Below is a small trained network, with its code and all its weights. Each question gives an input and a target symbol and asks what happens when units are switched off, that is, made to give their printed mean instead of their output.

import numpy as np


def w(rows, s, z=0):
    codes = np.array(rows[::2]) - 128.0
    scale = np.full(codes.shape[1], s)
    scale[-1] = z or s
    return codes * scale


def f(y):
    return np.maximum(y, 0)


def softmax(a):
    e = np.exp(a - a.max(-1, keepdims=True))
    return e / e.sum(-1, keepdims=True)


def log_softmax(a):
    a = a - a.max(-1, keepdims=True)
    return a - np.log(np.exp(a).sum(-1, keepdims=True))


def net(x, mask):
    ids = ['βζθτφψω'.index(c) for c in x.split()]
    T = len(ids)
    res = E[ids] + P[:T]
    u = 0
    for l in range(2):
        r = res
        for j in range(2):
            rows = slice(2 * j, 2 * j + 2)
            q, k, v = (r @ M[l][rows].T for M in (Q, K, V))
            z = softmax(np.where(np.tri(T) > 0, q @ k.T / 2**0.5, -1e9)) @ v
            o = O[l][rows]
            res = res + np.where(mask[u + j], z, o[:, -1]) @ o[:, :-1]
        u += 2
        y = f(res @ A[l][:, :-1].T + A[l][:, -1])
        res = res + np.where(mask[u : u + 4], y, B[l][:, -1]) @ B[l][:, :-1]
        u += 4
    return log_softmax(res[-1] @ U[:, :-1].T + U[:, -1])


Q, K, V, O, A, B = {}, {}, {}, {}, {}, {}
E = w([
[112,116,27,99,179],'β',
[156,204,91,148,120],'ζ',
[143,234,140,211,102],'θ',
[109,165,96,155,211],'τ',
[153,161,38,99,71],'φ',
[5,62,165,172,188],'ψ',
[90,122,49,130,48],'ω',
],0.021)
P = w([
[52,166,103,103,135],'0',
[71,136,95,127,140],'1',
[70,175,129,73,117],'2',
[86,123,85,153,153],'3',
[75,177,136,65,120],'4',
[103,111,79,164,152],'5',
[86,188,140,64,135],'6',
[128,93,86,173,152],'7',
[100,185,144,66,130],'8',
[148,71,91,179,145],'9',
[112,174,141,60,162],'10',
[174,47,104,186,140],'11',
[128,177,167,57,160],'12',
[172,7,116,187,152],'13',
],0.014)
Q[0] = w([
[131,170,66,101,113],'L0H1',
[93,147,97,202,136],'L0H1',
[236,180,16,52,105],'L0H2',
[3,63,85,27,99],'L0H2',
],0.0054)
K[0] = w([
[82,88,92,184,107],'L0H1',
[143,40,189,132,102],'L0H1',
[250,156,10,114,75],'L0H2',
[233,59,254,166,129],'L0H2',
],0.0055)
V[0] = w([
[90,113,109,141,118],'L0H1',
[228,38,255,63,116],'L0H1',
[139,72,151,146,122],'L0H2',
[183,67,133,162,125],'L0H2',
],0.0083)
O[0] = w([
[52,156,50,131,148,152],'L0H1',
[236,3,191,159,85,6],'L0H1',
[119,55,201,134,88,101],'L0H2',
[204,201,111,117,97,93],'L0H2',
],0.0073,0.023)
A[0] = w([
[229,78,85,113,90,71],'L0N1',
[115,246,255,120,197,170],'L0N2',
[84,116,124,30,107,157],'L0N3',
[134,115,156,94,105,2],'L0N4',
],0.0075,0.0022)
B[0] = w([
[214,156,84,19,189,128],'L0N1',
[35,59,166,121,78,240],'L0N2',
[62,107,235,116,33,246],'L0N3',
[152,60,253,32,4,128],'L0N4',
],0.0059,0.011)
Q[1] = w([
[96,246,102,18,110],'L1H1',
[74,83,139,69,107],'L1H1',
[165,138,203,85,110],'L1H2',
[188,73,94,209,111],'L1H2',
],0.011)
K[1] = w([
[213,91,68,225,131],'L1H1',
[114,11,134,124,99],'L1H1',
[127,248,61,127,147],'L1H2',
[14,193,183,36,122],'L1H2',
],0.012)
V[1] = w([
[146,206,180,167,170],'L1H1',
[103,130,183,181,149],'L1H1',
[96,143,163,247,76],'L1H2',
[113,58,174,145,186],'L1H2',
],0.015)
O[1] = w([
[154,153,111,34,219,95],'L1H1',
[178,174,93,112,164,100],'L1H1',
[220,249,204,216,141,229],'L1H2',
[159,213,3,171,112,10],'L1H2',
],0.014,0.012)
A[1] = w([
[49,169,66,82,54,123],'L1N1',
[119,239,156,186,151,58],'L1N2',
[109,2,215,28,176,69],'L1N3',
[181,235,127,80,153,4],'L1N4',
],0.0073,0.0031)
B[1] = w([
[156,89,131,169,248,196],'L1N1',
[173,87,98,66,97,241],'L1N2',
[146,160,78,107,94,254],'L1N3',
[100,59,126,226,106,200],'L1N4',
],0.011,0.035)
U = w([
[89,94,90,130,92,8],'β',
[143,230,101,61,84,227],'ζ',
[194,78,155,93,87,254],'θ',
[79,216,124,178,163,104],'τ',
[161,88,99,53,3,58],'φ',
[112,184,72,148,54,157],'ψ',
[53,170,144,182,52,114],'ω',
],0.005,0.0049)

Each question gives the input, a string of symbols that net reads in full, and the target symbol t.
The units are the heads (2 rows each of Q, K, V and O) and the neurons (one row each of A and B). Each row of codes is followed by its name. A weight is (code - 128) times the scale printed after its matrix; where a second scale follows, it is the last column's (O, A, B and U).
mask holds one flag per unit, layer by layer, with each layer's heads first. A switched-off unit (its flag False) gives its mean, the last column of its rows in O or B, instead of its output. The means were averaged over made-up inputs and are rounded, as every weight is.
A unit's drop is (log p(t) with every unit on - log p(t) with that unit switched off) / (log p(t) with every unit on - log p(t) with every unit switched off).
The circuit of an input: a set's keep is (log p(t) with only the set's units on - log p(t) with every unit switched off) / (log p(t) with every unit on - log p(t) with every unit switched off). Starting from all 12 units, units are removed one at a time, each time the one whose removal leaves the highest keep (on an exact tie, the one counted first), for as long as the keep stays at least 0.8.
units of the circuit, in order: the units of the circuit, biggest drop first
most important unit: the unit with the biggest drop
k most important neurons: the k neurons with the biggest drops, biggest first
top k neurons in layer l: the k neurons of layer l with the biggest drops, biggest first
which heads matter: for each layer, one digit per head in row order, 1 if its drop is at least 0.15 and else 0, layers parted by /
input β ω ζ ω ψ τ θ, target τ: which heads matter => 00 / 01
input ω ω β ω ω β ζ β ω β ψ, target β: which heads matter => 00 / 01
input ω θ β ω ψ τ β β φ β ω β, target ψ: most important unit => L0N2
input ζ β β β ω ω β β τ, target β: which heads matter => 00 / 01
input ψ φ θ, target φ: units of the circuit, in order => [L1H2, L1N3]
input ω ζ τ, target ζ: units of the circuit, in order => [L1H2, L1N4, L1H1, L1N3]
input ψ ω β, target ω: which heads matter => 00 / 11
input ψ θ ω θ β ψ ψ ω ζ ζ β φ, target ψ: units of the circuit, in order => [L1H2, L0H2]
input ψ ψ ω ω β τ ω ψ, target ψ: units of the circuit, in order => [L1H2, L1N2]
input θ β ζ ψ τ ω θ ψ ω, target ψ: top 2 neurons in layer 1 => [L1N2, L1N4]
input ω β ζ ω τ β ψ ω β β ω φ, target ψ: units of the circuit, in order => [L0N2, L0N3, L1H2, L0H2]
input θ τ β β φ ψ φ θ τ ω ω θ ω, target θ: top 3 neurons in layer 1 => [L1N2, L1N4, L1N3]
input ζ θ θ ω τ β β β θ β β θ, target θ: 2 most important neurons => [L1N2, L0N2]
input β ω θ β β ψ ψ ω ω θ ζ φ τ, target φ: units of the circuit, in order => [L1H2, L1N3, L0N2]
input φ τ ω ω φ ω θ θ β β ζ θ ω, target θ: which heads matter => 10 / 11
input θ ω ω ζ ω β ζ θ ω θ β ω ω, target ω: units of the circuit, in order => [L1H1]
input θ ω β β ζ ω β θ ζ ω ζ, target ω: 2 most important neurons => [L0N2, L1N2]
input β θ ω θ φ, target θ: which heads matter => 00 / 11
input ζ β θ β ζ ω β φ ω, target φ: 3 most important neurons => [L1N3, L0N2, L1N4]
input β ω β ζ ζ ζ ζ φ ζ θ, target θ: which heads matter => 00 / 01
input τ β θ ζ ψ ω τ ζ β, target ζ: which heads matter => 00 / 11
input ω β ω ζ ω β θ φ β θ θ τ, target τ: units of the circuit, in order => [L1N2, L1N3, L1H1]
input φ ψ ψ ζ ω θ ζ β ψ ψ ω ζ ω ζ, target ψ: which heads matter => 00 / 01
input ω β ω θ θ ζ ω ω β τ ω, target τ: which heads matter => 00 / 01
input ω ζ ψ ω τ ζ ζ, target ζ: 3 most important neurons => [L0N3, L1N4, L1N3]
input β β ω τ ω ω β τ ψ ω ω ζ, target ψ: most important unit => L0N3
input ζ φ ω θ ψ ω ω ζ ζ φ φ ω, target ψ: units of the circuit, in order => [L1H2, L0N2, L0H2]
input τ ζ ζ ω ω ζ, target ζ: top 2 neurons in layer 1 => [L1N4, L1N1]
input ω β ω τ β, target τ: top neuron in layer 0 => [L0N2]
input φ β ω ζ β τ θ β ψ β ζ, target β: 3 most important neurons => [L1N1, L0N2, L1N2]
